1.092  -0.902  -0.480  -1.507  0.023  -0.410  -0.972  1.516  1.750  1.768  1.728  5.300
1.819  -2.790  -1.624  -0.772  0.758  4.173  -0.578  1.238  -1.040  0.777  3.667  -1.253
0.207  -0.342  -0.433  1.038  -0.049  1.891  1.193  -1.249  -1.837  -1.116  0.410  -5.816
-2.160  2.488  1.660  0.443  -0.721  -3.792  1.189  -1.203  0.954  0.327  -4.069  0.386
-3.084  2.164  1.330  0.813  0.154  -3.547  0.730  -1.384  0.549  -0.463  -3.269  -0.533
1.661  -1.595  -1.211  -1.860  0.138  1.948  -1.214  2.343  0.940  1.488  2.828  4.294
-0.750  -0.029  0.021  1.479  -0.089  -0.174  1.085  -1.448  -1.924  -1.660  -0.747  -5.989
0.716  0.571  0.053  -0.899  -0.405  -0.763  -1.237  2.250  2.342  1.802  0.540  6.037
0.497  -0.005  -0.062  -1.693  0.061  -0.075  -1.080  1.653  1.592  1.568  0.743  5.627
-2.156  2.622  1.499  0.978  -0.877  -3.409  1.131  -1.657  0.091  -0.739  -3.494  -1.283
The 1st entry, reading row by row? 1.092
The entry directly below the largest entry? 5.627
The top-right entry: 5.300
The entry just right of -0.972? 1.516
The 2nd entry from the end, reading row by row? -3.494
The entry just right of 0.497: -0.005
The entry directly below 1.948: -0.174
The entry just left of 1.660 -> 2.488
The entry in the bottom-right corner? -1.283
The first entry in the row that holds the largest entry is 0.716
The entry directly below 2.250 is 1.653
The largest entry in the last row? 2.622
The entry just left of -0.747 is -1.660
The bottom-left entry -> -2.156
The smallest entry in the first row is -1.507
The entry directly below 1.661 -> -0.750
The entry just right of 1.038? -0.049
The maximum? 6.037
The second entry on the diagonal from the top-right corner? 3.667
The entry just left of 6.037 -> 0.540
The fourth-last entry, reading row by row? 0.091
The entry just right of 2.488 is 1.660
The second smallest entry -> -5.816
The smallest entry in the first column? -3.084
The entry directly above 6.037? -5.989
The 5th-last entry, reading row by row -> -1.657
The entry just right of -0.174? 1.085
The third-last entry, reading row by row? -0.739
The third entry in reading order? -0.480
The third smallest entry -> -4.069

[[-5.04, 23.48, -4.53, -5.23, -3.27, -5.80, 21.87, 22.74, 22.86, 23.19, 21.82, -5.18, -5.96, -9.39, 23.42, -4.87], [-7.45, 25.13, -6.65, -7.19, -8.29, -8.22, 25.69, 26.02, 24.65, 25.78, 25.70, -7.92, -6.68, -13.53, 23.46, -8.22], [-8.51, 23.83, -8.61, -8.04, -8.53, -7.41, 23.94, 22.01, 27.64, 24.62, 22.95, -9.38, -7.38, -17.17, 24.74, -9.59], [2.09, 9.43, 1.40, 0.92, 3.41, 3.81, 16.22, 13.25, 14.57, 12.53, 15.24, 2.03, 1.95, -2.72, 13.07, 1.63], [6.49, 11.28, 8.77, 5.91, 8.02, 6.01, 8.51, 10.89, 11.64, 11.82, 11.90, 6.37, 4.90, 5.37, 12.85, 5.87], [-4.66, 21.98, -2.48, -3.45, -4.35, -2.81, 20.22, 19.77, 22.32, 18.31, 21.60, -4.54, -4.50, -8.85, 18.79, -3.30], [22.44, -5.99, 23.87, 22.55, 21.65, 22.13, -4.65, -4.75, -1.65, -4.02, -4.61, 21.77, 21.89, 27.96, -7.14, 22.38]]
Read off the entry just right of the smallest entry.
A: 24.74
The entry just right of -4.50 is -8.85
The entry just right of 12.85: 5.87
Read off the entry just left of 10.89.
A: 8.51
The entry just left of -4.53: 23.48
The entry just left of 16.22 is 3.81
The entry just left of the largest entry -> 21.89

M = (3136, 9427, 9306, 8744, 2903, 9379, 9427, 4735, 8125, 3250, 3023, 3517, 1707, 4936, 7569, 8932)
Report the entry just left of the smallest entry.
3517
Report the entry just left of 9306.
9427
Report the entry just left of 8744.
9306

794,796,835,311,764,317,752
300,285,283,680,297,735,320
300,300,265,674,299,691,344
289,246,264,776,311,762,323
299,301,218,743,309,711,318
806,811,874,307,790,290,751
874,854,884,163,806,245,798
839,822,885,183,787,191,774
878,853,900,153,825,215,783
866,838,888,151,812,272,791
274,268,236,807,298,749,307
279,258,218,784,309,775,304
138,137,39,966,190,924,186
827,844,900,212,806,234,758
252,274,198,815,315,796,300
175,192,150,856,189,896,255
Indices start at 1.
Find the top entry of the column that holds the smallest entry.
Answer: 835
Find the entry just left of 39.
Answer: 137
Find the entry just right of 246.
Answer: 264
Find the entry at row 1, column 2.
Answer: 796
Find the entry directly above the smallest entry.
Answer: 218
The entry directly above 189: 315
Find the entry at row 2, column 1.
Answer: 300
The top-left entry is 794
Find the entry just left of 764.
Answer: 311
Find the entry at row 3, column 1.
Answer: 300
The bottom-right entry -> 255
The entry in the top-right corner: 752
The bottom-left entry: 175
Find the entry just left of the largest entry.
Answer: 39
The entry just right of 674 is 299
The entry directly above 304: 307
Find the entry at row 3, column 2.
Answer: 300
The entry just right of 234 is 758
The entry directly above the largest entry: 784
Find the entry just right of the smallest entry.
Answer: 966
The entry at row 2, column 2 is 285
Find the entry in row 3 and column 3.
Answer: 265
Find the entry directly below 866.
Answer: 274
The entry at row 2, column 3: 283
